Here is a tiny trained network, its code and every weight. The questions are about switching its units off for an input and a class, where a switched-off unit gives its printed mean instead of its output.

import numpy as np


def w(rows, s, z=0):
    codes = np.array(rows[::2]) - 128.0
    scale = np.full(codes.shape[1], s)
    scale[-1] = z or s
    return codes * scale


def f(y):
    return y / 2 * (1 + np.tanh(0.7978845608 * (y + 0.044715 * y**3)))


def log_softmax(a):
    a = a - a.max(-1, keepdims=True)
    return a - np.log(np.exp(a).sum(-1, keepdims=True))


def net(x, mask):
    res = np.array(x, float).reshape(1, 8) / 4 @ E
    y = f(res @ A[0][:, :-1].T + A[0][:, -1])
    res = res + np.where(mask, y, B[0][:, -1]) @ B[0][:, :-1]
    return log_softmax(res[-1] @ U[:, :-1].T + U[:, -1])


A, B = {}, {}
E = w([
[85,65,72,164,99],'x0',
[128,125,142,129,100],'x1',
[128,132,122,133,125],'x2',
[111,140,84,172,130],'x3',
[55,118,119,202,168],'x4',
[200,138,138,88,105],'x5',
[255,79,118,142,189],'x6',
[120,122,151,114,138],'x7',
],0.01)
A[0] = w([
[136,194,208,121,191,127],'neuron 0',
[138,230,90,145,113,110],'neuron 1',
[148,137,119,136,97,63],'neuron 2',
[63,127,159,102,152,200],'neuron 3',
[164,145,78,83,88,169],'neuron 4',
[53,186,154,81,99,44],'neuron 5',
[254,86,149,191,252,111],'neuron 6',
[136,203,204,95,176,117],'neuron 7',
[111,139,74,125,120,3],'neuron 8',
[85,112,218,138,120,52],'neuron 9',
[55,203,122,89,158,26],'neuron 10',
[137,63,113,39,85,200],'neuron 11',
[156,221,104,162,123,93],'neuron 12',
[94,120,115,119,177,117],'neuron 13',
[153,119,146,87,80,143],'neuron 14',
[184,203,90,104,106,189],'neuron 15',
[138,84,229,99,153,194],'neuron 16',
[62,148,159,94,11,109],'neuron 17',
],0.0091,0.003)
B[0] = w([
[89,56,121,119,8,161],'neuron 0',
[111,94,204,48,97,140],'neuron 1',
[86,81,126,95,187,125],'neuron 2',
[220,137,189,134,128,160],'neuron 3',
[67,142,205,137,204,160],'neuron 4',
[202,99,121,42,113,167],'neuron 5',
[130,88,121,44,97,245],'neuron 6',
[15,81,166,195,114,165],'neuron 7',
[133,68,143,85,122,124],'neuron 8',
[166,123,133,121,139,140],'neuron 9',
[171,34,85,78,178,154],'neuron 10',
[87,189,235,187,159,169],'neuron 11',
[72,67,125,112,121,137],'neuron 12',
[161,107,183,171,148,137],'neuron 13',
[131,148,172,171,169,154],'neuron 14',
[52,52,232,164,159,169],'neuron 15',
[196,196,23,180,56,163],'neuron 16',
[255,133,112,95,154,184],'neuron 17',
],0.0058,0.012)
U = w([
[152,67,147,165,85,232],'0',
[85,1,169,201,8,154],'1',
[212,47,85,36,122,3],'2',
[131,107,216,231,182,132],'3',
[133,147,126,144,122,115],'4',
[195,169,139,231,157,109],'5',
],0.0047,0.0023)

Each question gives the input, the list of numbers given to net, and the class t.
The units are the neurons (one row each of A and B). Each row of codes is followed by its name. A weight is (code - 128) times the scale printed after its matrix; where a second scale follows, it is the last column's (A, B and U).
mask holds one flag per neuron, in row order. A switched-off neuron (its flag False) gives its mean, the last column of its row in B, instead of its output. The means were averaged over made-up inputs and are rounded, as every weight is.
A unit's drop is (log p(t) with every unit on - log p(t) with that unit switched off) / (log p(t) with every unit on - log p(t) with every unit switched off).
The circuit of an input: a set's keep is (log p(t) with only the set's units on - log p(t) with every unit switched off) / (log p(t) with every unit on - log p(t) with every unit switched off). Starting from the 12 units with the biggest drops (on a tie, the unit counted first), units are removed one at a time, each time the one whose removal leaves the highest keep (on an exact tie, the one counted first), for as long as the keep stays at least 0.8.
units of the circuit, in order: the units of the circuit, biggest drop first
most important unit: the unit with the biggest drop
top k neurons: the k neurons with the biggest drops, biggest first
drop of u: that unit's drop, to one decimal
input [-1,-3,-7,-8,-8,1,-4,1], class 3: most important unit -> neuron 11
input [3,5,-1,-3,-3,-3,-7,-3], class 2: top 2 neurons -> [neuron 17; neuron 5]
input [-8,3,-8,6,-8,-1,0,0], class 1: units of the circuit, in order -> [neuron 0; neuron 7; neuron 15]
input [-7,0,1,-5,-5,4,-4,5], class 1: top 3 neurons -> [neuron 0; neuron 7; neuron 15]
input [6,-8,1,4,8,-3,-8,0], class 2: top 3 neurons -> [neuron 10; neuron 5; neuron 17]
input [-2,2,8,3,7,7,8,-3], class 2: top 3 neurons -> [neuron 6; neuron 11; neuron 7]
input [7,5,4,1,-8,6,3,3], class 3: top 2 neurons -> [neuron 11; neuron 4]
input [-6,-5,3,8,2,-4,2,-5], class 1: drop of neuron 12 -> 0.2
input [-8,-5,0,2,-3,8,-3,1], class 1: drop of neuron 7 -> 0.2
input [4,8,6,-3,-7,8,-2,1], class 5: drop of neuron 6 -> 0.1
